Each name stands for a flat space through zero: a line, a plane or more. A row that begins with a name and a colon came from that space; any other row is followed by the name of the space it lies nearest, among the names in its block.
q119-q254: [   1   52  272  -36   64  -63  142  -52  210  -55   46   90 -313 -175
  238  113   66  218  104   60 -174  -49  219  284 -222  136  -13  236
  -21]
q570-q797: [-239  -35  396  -81   94  388   58 -163  327 -233   23 -184 -415   68
 -252  192 -142  133 -275 -166 -618   11   24 -207 -261   -4  191  366
  114]
q23-q805: [ -47   29  -69  -10  -90   75   60   30  -57  -16  -43   44   75  -64
   56  -80  -54  102   74  -56  156 -100   65   27    9   84    8  -45
   -5]
q233-q646: [  67  206   33  134 -117  -61  -65  146   99 -138   17  159   61   -1
  110  -86   88   22  -37 -299 -110 -102  168 -100 -140  -63  -26 -131
 -495]
q119-q254: [ 288  254 -537 -261 -473 -301  221  459 -480  327  259  -44  307  327
  -10 -258  153 -114  159  176  355 -338  -23  149  130  -52 -113 -535
 -211]
q23-q805: [-276  -16  114 -272  150  283  120  -27   52  -95  119 -317   74  109
 -400   38 -117  262 -178 -125 -237  -77 -179 -352  -62 -185  223  188
  195]
q587-q957: [  -4  213  189 -123  113 -109  247  158  139 -436  179  -20  146 -282
  133 -140   43  546 -150 -306  -75 -327  154   68 -154    5   55   67
 -574]
q119-q254: [-134  -90   99 -448  282   64  385   27   -2 -206  295 -398  206 -197
 -228 -121 -123  524 -237   87   70 -330 -128   88   74 -110  179  211
  124]
q570-q797: [-109  127  691  326  625 -390   81 -456  553 -779 -170  369  -74 -692
  475  -32 -141  603 -463  121 -253 -130   70  600 -102  -34 -137  670
 -537]
q233-q646: [ -82   78   10  -58 -188  361  -62    1  321   44  -47  -58 -237  134
 -161  -22  203  -24  -37 -273 -250  144   88 -551 -369  131  -56   13
  175]
q23-q805: [-453    9  490  189  153  288 -289 -364  598 -422 -139   44 -230 -102
 -185  172 -119  124 -387 -303 -704  276   38 -475 -245 -153  135  518
 -101]
q587-q957: [ -70   37  480  213  175   -2   -2 -225  301 -111  -22  281 -155  -83
    1  167 -143   -2 -110  159 -287   14  -73  185  -87 -120  -82  322
   51]
q233-q646: [ 212  -25 -290  -94 -347  -34 -150  163    2  222   19 -159  -97  199
 -215    2  315 -372  -22  -43  -86  256  125 -382 -239  204 -120 -121
  127]
q119-q254: [-289 -238   79  -68   56  372   80 -303   62   47  -12 -162 -133   59
 -269   98 -304  -38 -154  261  -85  -38 -167  -28  159 -100  158  216
  547]
q570-q797: [ 228  -26 -284   19  -47  -47  -77  244 -248  272   41   12  296  -14
   95  -26   93  -84  520 -279  490   32  152  -80  104  -49   79 -505
 -112]
q233-q646: [ 221   46   18   17 -106 -279  125   -5  -31   60  -98  183 -172 -245
  418  -47  -57  117  241  237  270  -88  321  726  -96  352 -166  -14
   79]
q23-q805: [  53  -69 -343 -175 -242  161   43  211  -73    9  207 -275   74   68
 -157  -26  252  -58   45 -289   58   17   68 -535   19   69  114 -305
 -155]
q570-q797: [ 137   62 -143  243   36 -247 -376   77   57  103  -91  258  312   -2
  159 -213  223 -277    9  -80  238  247 -109 -175  136 -174 -253 -236
 -252]
q119-q254: [-153 -112  -59 -379  197  287  214   72   -1  -39  162 -356    4  -65
  -47 -138   56  372    2 -126  126 -111 -119 -176   80   10  147  -11
  176]
q233-q646: [ -56  173  692 -274  641   23  146   10  402 -569   55 -292 -208 -314
  -17  123  -96  843  -74 -602 -530  -22  208   81 -487  -40  303  410
 -402]
q587-q957: [-127 -116  155   54  -85   -8   68 -287  232 -142  -31  109 -146 -224
    5    6 -124   -6 -273  392  -78   -8   28  230   19  144 -119  384
  233]
q119-q254: [ 134  -56 -121  -54 -117 -426    1    1 -486  441    0  171  181  120
   75   52 -341 -238  372  693  442   42 -179  837  446  -68  -98 -121
  407]
q119-q254: [ 435   93 -180  -83 -136 -435    8  399 -401  306  131  114  176   99
  224 -104   71 -179  359  137  400  -22    1  523  177   76 -183 -426
 -151]
q23-q805: [-158   55  160 -164   -4  152   99  -29  102  -97   75 -171  -11   -8
 -192   90 -225  285   32 -175 -175 -107  141  -16 -161  -68  218   57
   90]
q570-q797: [-118 -510  111  397  556  204 -272 -480  197 -115 -369   60 -188 -377
  243  146   87 -196 -101   84  166  432 -175 -144  207  213  -80  311
  422]
q119-q254: [  73  -98 -267  113 -256 -124 -304  -37  -53  165  -83  -11  -34  146
 -109  125  178 -448   42   70  -47  414   -6 -309   41   94  -85 -102
   99]
q233-q646: [-213  -49  264   92  170   21  135 -276  115 -195  -97  164 -163 -261
  275   -4 -271  254  -99  257  -10 -191   46  512  114   20   32  330
   50]
q570-q797: [ 120 -182    5  239  237  -47 -145 -232  137  103 -183  289  -20 -259
  278  -69  145 -180  157  235  379  271 -130   81  218   34 -218   63
  117]
q233-q646: [-146 -183  133   77   86  275  -31 -231  194 -124  -88 -125 -320  -24
 -126  254   39  -57 -119  -69 -314  203  -15 -320 -134  169   79  233
  262]
q587-q957: [  25   48  136  -55   81 -222  114  -10  105 -187   80   81  163 -277
  129 -153  -61  256 -138  141  136 -144   28  336   30   36 -124  125
  -98]
q587-q957: [ 260   91 -182 -141 -135 -524  238  115 -423  152  100   54   81   32
  143   28  -42    0  186  522  263 -128  -67  658  198  112 -119  -88
    1]
q23-q805: [ 214   -6 -197  158  157 -159 -166  152 -186   95 -134  113   84  -37
  359 -128  215 -119  211 -170  309   90   19   58  129   18  -75 -269
 -309]
q587-q957: [ 123  118  -32 -252    5   -6  221  233  -97  -99   93 -227   41  -46
  -40  -48   33  336   86 -278   29 -197  186   29 -234  145  114  -95
 -147]
q119-q254: [  43 -192 -203 -212 -272  126  -77  151 -226  485  191 -215  -41  298
 -303  153  -38 -390  296  122   47  141   33 -102  126 -113  174 -186
  366]
q119-q254: [ -55 -120 -157 -445  135  -39  335  115 -280   60  249 -375   65  -63
  -16  -22    6  340  112  177  206 -203  -72  187  191   -1  202   25
  144]
q233-q646: [  55   64   65  231 -138  230 -105   97   66  -15  -95  170 -187  123
   91   42   54 -190   49 -323 -151   16   91 -186 -137  116  -44 -169
 -170]
q570-q797: [  21 -112  -47  257  -64  293 -335  -72   67  277 -203   14 -151  256
 -205  262   67 -451  226 -287 -146  365   65 -519 -189   -7   63 -167
  299]
q119-q254: [ 150   17 -641 -497 -222  112  206  565 -514  408  298 -406  327  279
  -89 -326  265   41  291 -201  503 -289  -11 -264  156  -74  145 -574
  -60]
q587-q957: [ 234   77 -110 -229 -171 -302   73  312 -131   48  270  -96  229   14
  -75 -159   77  -15  -53   66  116 -114   42  177   39  -25  -81 -161
 -213]
q119-q254: [ 231  -69 -184  217  -78  -48 -139  -31   81   40 -178  202  -24 -194
  295 -170  175 -197   94  -22  346  129  150   46   24  222 -217 -179
  -84]
q23-q805: [  41  136 -119 -247  102  -14  147  283 -159   -2   62  -70  333  -84
  150 -346   18  399  131 -199  429 -222  -65  118   57   43  -68 -262
  -65]
q587-q957: [ 157  201 -100 -150  -83 -262  202  166  -62 -204   74  -87  128 -125
   77 -130   71  312  -65  -96   61 -226  187  163 -177  141  -28  -73
 -323]
q587-q957: [-252 -142 -267 -317   -2  116  257  -69 -183  119  108 -255  131   -4
  -57 -128  -28  221  -59  354  292 -168 -237   12  241   56   10   36
  530]
q233-q646: [-115  216  202 -101  -51  -41   60  -22   86 -121   -6  -38 -175  113
  -86   64 -155  197 -105  -33 -412 -112  135  142 -236 -104  137  223
 -165]
q23-q805: [-224 -148  187 -267   73  337  -90  -67  253   10   51 -320 -309   59
 -270  201   84   97   29 -194 -368  378  -42 -458 -205  128  131  236
  417]
q233-q646: [ -79  245  595  169  280   15  -35  -91  430 -456   -3   76 -120  -48
 -151  185  -99  264 -305 -413 -692  -65  115 -154 -425 -235  132  326
 -482]
q119-q254: [-233   55  205  157  139    8   -2 -313  314 -400 -172   55   11 -175
  -77  -16  -63  203 -494   49 -276  -19  -76 -140 -185   61 -108  398
   53]
q23-q805: [  74 -160  -75  318  -50 -226 -334 -258   -3  131 -211  210 -171    3
  104  249   91 -475  128  278  -32  496  -46   -1  157   70 -113   78
   98]
q570-q797: [-163   45  189 -240  -40  177  111  142    8  -59  182 -156  -83   62
  -85   14 -185  236   14 -168 -209 -163   76   90  -33  -72  204   42
  -51]
q587-q957: [ -31 -277 -286  176   17  262 -257 -141   47  111 -214 -170  -71   44
 -112  108  250 -336  -28 -187   47  350   -9 -638  -77  201  -17  -91
  372]
q570-q797: [-152 -193 -181 -155   64  165  133  -58  -84   81   49  -75  195 -136
   49 -209  -16  126   -6  233  456  -69 -257    5  319   86  -99  -48
  425]
q587-q957: [ -31  -70  166  106  432 -215 -119  -23 -163  175   13  253  316  -44
  213 -100 -143  -32  141  291  354   33 -411  412  489 -368 -106  -23
   57]
q233-q646: [ 305  153 -196 -327 -126 -659  148  349 -390  264  304   67  242   29
  221 -213  103   19  224  491  363 -120  -83  683  324 -130 -148 -149
 -296]
q23-q805: [ -64 -169  237   97    1  184 -243  -81  174   24  -27  -34 -293   61
 -158  332   17 -248   83 -170 -367  411   29 -286 -109   93   79  139
  177]
q570-q797: [ -53 -134  358  -72  -48 -157   31 -238  255  -79  167   81 -133 -190
 -112   91 -280  -46 -195  512 -169   75  -21  483  144  -54  -62  382
  217]
q570-q797: [-182  -40  182  313 -132  243 -208 -328  217   79 -296  305 -259  102
   12  116 -209 -268  -23  185 -128  254 -131   14  -16  154 -209  100
  523]
q233-q646: [  77  -50 -102 -116   69 -168   41   90 -191  224  146   -7  287    7
  -10 -111  -79  -31  137  232  341 -102 -115  257  271 -233    2 -145
   82]
q23-q805: [ 216  253 -236  -78 -420 -410   34  243 -264  187   81  167  286  144
   21 -219  -94 -116   63  270  250 -184   66  431   73  -30 -188 -260
 -151]
q233-q646: [ 224  182 -209  193 -351 -264 -132  256 -125  -26   67  159  293  104
  -43  -52  115 -267  -43 -195   22  -58  137 -153  -47  -33 -103 -330
 -486]
q570-q797: [ -89 -116  166  161  120   45  -50 -353  230   51 -200  232 -114 -207
   81   55  -64  -33   51  317  113  187  -53  129    9   82 -147  300
  398]
q587-q957: [ 190  245  203   34  154 -631   90  166  -15 -413  130  251  366 -392
  357 -226  -47  383 -140   29  160 -234   68  622  121  -58 -155   45
 -765]
q587-q957: [-138   14 -110 -117 -211  283  -61  159  -48  233  112  -90  185  331
 -372 -101   -8 -200 -104  -60  -38  -34 -209 -429    9 -157  -25 -134
  285]
q23-q805: [-304   30  619  115  204  102  254 -445  232 -194  -58  181 -216 -113
 -102  267 -599  286 -167  391 -356 -295   -8  602  -79 -161  132  536
  354]
q23-q805: [ 192   97 -107   14  232 -354  -51  157  -88 -101  -33   78  236 -183
  335 -237  229  162   26  -83  296   13  -47  149   92   13 -161 -129
 -394]
q587-q957: [-166   42  228   65  315  102   -1  -88  238 -274  -30   86   89 -241
  172 -167  -52  325 -144 -207   -2 -139    2   -1   27 -187   59  148
 -298]
q570-q797: [ -36   62 -184   60 -360  187 -123   74  -96  190 -112  -64  -46  312
 -245  117  -37 -253   73 -193 -152   57  145 -321 -242  103   52 -181
  224]
q119-q254: [-237 -101  537  410  205  293 -209 -467  529 -205 -259  291 -454 -142
   87  255 -173  -97 -149  -28 -460  227   62  -25 -164   -7   -3  427
  145]
q587-q957: [-251 -520  -19  109  561  203 -220 -385   17  147 -195  -34   37 -267
  206  -25  -31  -93   70  291  448  346 -365    6  527  -62  -10  179
  609]
q233-q646: [-147 -192 -238 -111 -187   54  -49 -231  -27  175  -94  -92   69  -22
 -168  -32  -96 -112   -6  402  262  228 -151  -40  165  184 -125   57
  694]
q233-q646: [   3 -227 -149  249   10  239  -65 -115  -57  101 -102  -11   39   47
 -121  121   25 -321  -37  -35  109   24  -53 -311   50   47   10 -115
  279]
q119-q254: [ 149   89 -350   13 -401   56 -207  223  -72  296  -38  -22  -84  317
  -79   -3  319 -379  181 -220  -47  223  130 -471 -193  109  -73 -318
  -34]
q570-q797: [ -13 -153  379   71  470   91    7 -235  127    0  -97   98 -331 -157
  214  183 -101   96  220  109  -45  160  -92  315  113  -73   94  255
  102]
q233-q646: [  65 -141 -261  -24   32  114  -55   61 -151  202  -63  -66   13   49
   87 -111  156 -155  122    4  291   87  -95 -130  148   75  -46 -175
  156]
q233-q646: [-140 -164 -212    5 -328  366 -164 -149   86  200 -130 -156 -117  234
 -402   87    7 -364 -109   37 -109  271  -51 -542 -130  183  -46   -3
  636]
q23-q805: [ 340 -113 -494  314 -430 -305 -280    4 -267  447 -205  329  210   11
  234  -82   34 -609  368  337  681  255   90  283  257  258 -356 -515
  321]
q119-q254: [ 109 -135 -534 -277 -311   50  165  123 -349  292  133 -300  187  137
 -260 -104   22 -163  104  201  371 -135   28 -108  166   15  113 -251
  234]
q587-q957: [-321  -85  345  -41  308  234   96 -327  266 -211 -128  -10  -98 -229
  -16  -29 -267  357 -205  127  -85  -60  -93  157  -28    0   42  446
  347]
q570-q797: [ -72   65  487  211  417 -192  149 -240  132 -317 -129  320 -189 -387
  493  110 -220  414   76  122  -48 -162   89  709   34   19   19  344
 -253]
q570-q797: [ -27   34  212   81   50   42  168 -225  127 -171 -159  167 -175 -233
  201  -38 -291  239   -8  159   68 -188  150  516  -45  143  -20  179
   72]
q23-q805: [  25  -84 -317 -370    3  156   24  272 -159  241   95 -309  -38  126
   28 -190  353   44  149 -121  205  124 -117 -320   36  146  -18 -167
  172]
q23-q805: [  10  -36 -148  154 -192  -96  -84 -169   72   99 -200  253   25 -161
  218 -150    9 -121   25  306  328  101   45  205   53  248 -293    7
  299]
q119-q254: [-318  122  205   65  101  402   12 -135  224 -205 -183   14 -110   16
  -59   20 -104  297  -77 -361 -260  -67   25 -335 -262    5  116  164
   45]
q587-q957: [-138 -320  -23  -38  329  149  -25  -30 -187  165   11 -132   66  -94
  113   73  -29   17  200   37  286   73 -163   42  300  -12  116  -14
  362]
q570-q797: [  54  122  398  127  286 -221   30    5  119 -319   68  185 -237 -116
  311  107   43  157  -90  -59 -353  -29  -32  302   34 -101   16  201
 -612]
q23-q805: [ 259  -39 -456 -183 -335 -264  167  192 -456  392  128  -76   37  126
   96   -1   62 -196  361  358  400 -105  111  363  194  117    0 -321
  116]
[  40   58   26   69 -150  134 -146  249   27   34  148   -9  -53  207
  -76   96  139 -207   58 -415 -273   39  100 -374  -90 -121  108 -223
 -354]
q570-q797
[  85 -147  -36  147  322 -233  -68  -88 -106  -23 -159  221  194 -415
  500 -161  -15  135  246  133  600   75  -26  466  347   91 -123  -46
  -61]
q570-q797
[ -19  130  255  -31  177 -364  144 -111   34 -167   14  175  162 -249
  177  -53 -230  360  -24  307  123 -135  -57  619   76  -25 -122  184
    5]
q23-q805
[  54   83 -154 -212 -181  401  -70  346   -4  313  114 -190  -99  394
 -197  -99  223 -145  191 -440  -87   43   10 -551 -194  -73   70 -355
   40]
q119-q254
[  84  125  267  179  196 -320   41 -136   80 -144  -84  287   36 -234
  295   31 -175  204   92  151   86  -75   64  567   17  -28 -100   73
 -149]
q233-q646
[ 197   34   32  112  -48 -320   43  187 -427  183   96  197  191   70
  135  128 -279 -148  327  163  222 -189   37  640  275 -141   71 -243
 -183]
q23-q805
[ 114  238   77 -226 -180 -341  332  225 -302   -5  271  -68 -117  209
  -19  136 -144  128    3  242 -297 -383   98  557  -34 -107  150   44
 -337]
q570-q797
[-279 -179  -64  -14   47  676  -46 -175  196  192 -123 -138 -115  159
 -275  -28   38 -101  -38 -146  -10   77 -151 -655  -89  -42   69   43
  580]
q587-q957
[ -76  -26  214  -63  346 -159  142 -115  123 -322   16  -42  -40 -334
  226    2   39  413 -127   45  -29  -37  -28  221    3  106  -12  282
 -111]
q119-q254
[  55   83  -29  112 -257   87 -108  119   13  118   31   91  144  199
 -224  -21  -67 -261  -46 -127  -56  -55   43 -185  -95 -101  -46 -192
    0]
q233-q646
[ -37  -36   54  170  117   90 -120  -44  105  -66  -19   -7 -113   58
    2  121  127 -130  -87 -203 -253   56   33 -292  -64 -139  104   29
 -222]
q587-q957
[ 147   84 -280  259 -178 -458 -143 -121  -58   -6 -210  378  304 -178
  251 -253  101 -191 -104  406  425  101  -83  233  191  122 -409  -40
  -91]
q23-q805
[-149  105  319 -123   61  225  230 -142  369 -127  -65   61 -434 -222
  275  -46  -44  460   61  -34 -155 -166  283  281 -339  214    8  299
  124]
q233-q646
[-559 -166  438  -77  311  234  134 -398  134 -169    3  -31  -15 -180
  -79  138 -532  399 -136  305 -122 -119 -216  335  231 -162  188  474
  533]
q119-q254
[ 277  170  -88 -169  -47 -203   48  243 -136  179  108  -83  123  220
 -160 -121   52  -78    8   34   22 -105  -13  107 -105 -161  -42 -166
 -122]
q587-q957
[ 259  241  246 -130 -129 -338  242  188  -83   12  247   60   10   94
 -162  155 -148   72   75  154 -212 -232  117  451 -181 -101   23   28
 -217]
q119-q254
[ 158  -80 -441 -137 -473  243 -194  264  -96  403   77 -143   56  294
 -247 -165  176 -462  163 -158  206  177   74 -463   20   38  -35 -436
  158]
q587-q957
[  60    0 -427 -138 -377   42   12  270 -284  314  118  -88  140  181
   32 -131   75 -156  249  -46  312 -110  119  -58  118   42   26 -432
   53]
q587-q957
[ -33  -35 -205 -206  -10  123  174  100 -167  -81  214 -262  190   60
 -206  -53  -24  121  -32 -113   85 -183 -110 -246  214 -197  230 -184
 -211]
q119-q254
[-351 -340   18  256  182  522 -215 -300  282  -39 -180   58 -204 -129
  143   -2  142 -171 -149 -102   -4  225 -149 -511  159   70  -22  165
  300]
q23-q805
